224, 66, 133, 141, 205
142, 20, 91, 183, 146
183, 158, 46, 111, 152
146, 200, 116, 29, 205
89, 45, 91, 210, 35
81, 134, 90, 83, 18
138, 210, 191, 94, 73
27, 95, 100, 76, 177
130, 54, 73, 119, 65
->
130, 27, 138, 81, 89, 146, 183, 142, 224
54, 95, 210, 134, 45, 200, 158, 20, 66
73, 100, 191, 90, 91, 116, 46, 91, 133
119, 76, 94, 83, 210, 29, 111, 183, 141
65, 177, 73, 18, 35, 205, 152, 146, 205

221, 178, 113, 135, 31, 107, 92, 97, 102, 121, 121, 181, 81
140, 146, 115, 109, 86, 94, 145, 82, 88, 126, 145, 118, 162
->
140, 221
146, 178
115, 113
109, 135
86, 31
94, 107
145, 92
82, 97
88, 102
126, 121
145, 121
118, 181
162, 81

145, 57, 182, 105, 148
96, 100, 101, 102, 99
145, 46, 186, 100, 148
98, 183, 68, 140, 97
103, 100, 57, 70, 78
117, 65, 141, 95, 121
124, 59, 152, 95, 127
->
124, 117, 103, 98, 145, 96, 145
59, 65, 100, 183, 46, 100, 57
152, 141, 57, 68, 186, 101, 182
95, 95, 70, 140, 100, 102, 105
127, 121, 78, 97, 148, 99, 148

116, 174, 128, 161, 88, 173
192, 83, 144, 128, 110, 133
162, 232, 186, 118, 104, 147
->
162, 192, 116
232, 83, 174
186, 144, 128
118, 128, 161
104, 110, 88
147, 133, 173

139, 114, 120, 112, 138, 128, 125
101, 173, 114, 126, 91, 112, 145
107, 162, 97, 177, 89, 128, 133
111, 132, 142, 188, 102, 120, 119
94, 206, 71, 131, 122, 218, 142
136, 118, 99, 136, 121, 135, 129
143, 106, 119, 99, 133, 109, 191
->
143, 136, 94, 111, 107, 101, 139
106, 118, 206, 132, 162, 173, 114
119, 99, 71, 142, 97, 114, 120
99, 136, 131, 188, 177, 126, 112
133, 121, 122, 102, 89, 91, 138
109, 135, 218, 120, 128, 112, 128
191, 129, 142, 119, 133, 145, 125

147, 136, 139, 113, 133, 133, 97, 90, 140, 107, 178, 183, 37
149, 147, 141, 113, 129, 137, 112, 100, 129, 127, 150, 167, 52
152, 147, 140, 113, 131, 136, 106, 95, 133, 122, 161, 171, 42
149, 140, 139, 113, 132, 134, 100, 90, 138, 112, 167, 179, 37
->
149, 152, 149, 147
140, 147, 147, 136
139, 140, 141, 139
113, 113, 113, 113
132, 131, 129, 133
134, 136, 137, 133
100, 106, 112, 97
90, 95, 100, 90
138, 133, 129, 140
112, 122, 127, 107
167, 161, 150, 178
179, 171, 167, 183
37, 42, 52, 37

201, 58, 80
225, 57, 80
59, 191, 172
73, 187, 170
197, 64, 81
190, 64, 94
180, 58, 91
->
180, 190, 197, 73, 59, 225, 201
58, 64, 64, 187, 191, 57, 58
91, 94, 81, 170, 172, 80, 80

102, 58, 88, 115, 131, 131, 64, 113, 58
96, 40, 80, 68, 85, 45, 99, 30, 122
138, 60, 111, 158, 186, 182, 77, 150, 68
99, 188, 128, 80, 48, 56, 167, 92, 173
98, 60, 86, 109, 124, 124, 64, 108, 59
95, 64, 85, 104, 115, 116, 67, 103, 63
79, 78, 79, 74, 74, 70, 84, 71, 87
139, 53, 110, 160, 191, 186, 72, 152, 62
->
139, 79, 95, 98, 99, 138, 96, 102
53, 78, 64, 60, 188, 60, 40, 58
110, 79, 85, 86, 128, 111, 80, 88
160, 74, 104, 109, 80, 158, 68, 115
191, 74, 115, 124, 48, 186, 85, 131
186, 70, 116, 124, 56, 182, 45, 131
72, 84, 67, 64, 167, 77, 99, 64
152, 71, 103, 108, 92, 150, 30, 113
62, 87, 63, 59, 173, 68, 122, 58

138, 116, 132, 115, 126, 135, 135, 116, 128, 130, 126, 121
206, 100, 148, 210, 209, 56, 62, 67, 60, 139, 167, 103
134, 119, 140, 114, 128, 136, 135, 115, 121, 134, 130, 123
135, 145, 125, 134, 134, 127, 143, 118, 136, 112, 128, 114
133, 128, 117, 121, 126, 144, 123, 135, 125, 148, 133, 121
126, 125, 144, 130, 131, 118, 136, 125, 118, 125, 131, 134
53, 207, 203, 220, 167, 202, 110, 112, 173, 203, 199, 205
->
53, 126, 133, 135, 134, 206, 138
207, 125, 128, 145, 119, 100, 116
203, 144, 117, 125, 140, 148, 132
220, 130, 121, 134, 114, 210, 115
167, 131, 126, 134, 128, 209, 126
202, 118, 144, 127, 136, 56, 135
110, 136, 123, 143, 135, 62, 135
112, 125, 135, 118, 115, 67, 116
173, 118, 125, 136, 121, 60, 128
203, 125, 148, 112, 134, 139, 130
199, 131, 133, 128, 130, 167, 126
205, 134, 121, 114, 123, 103, 121
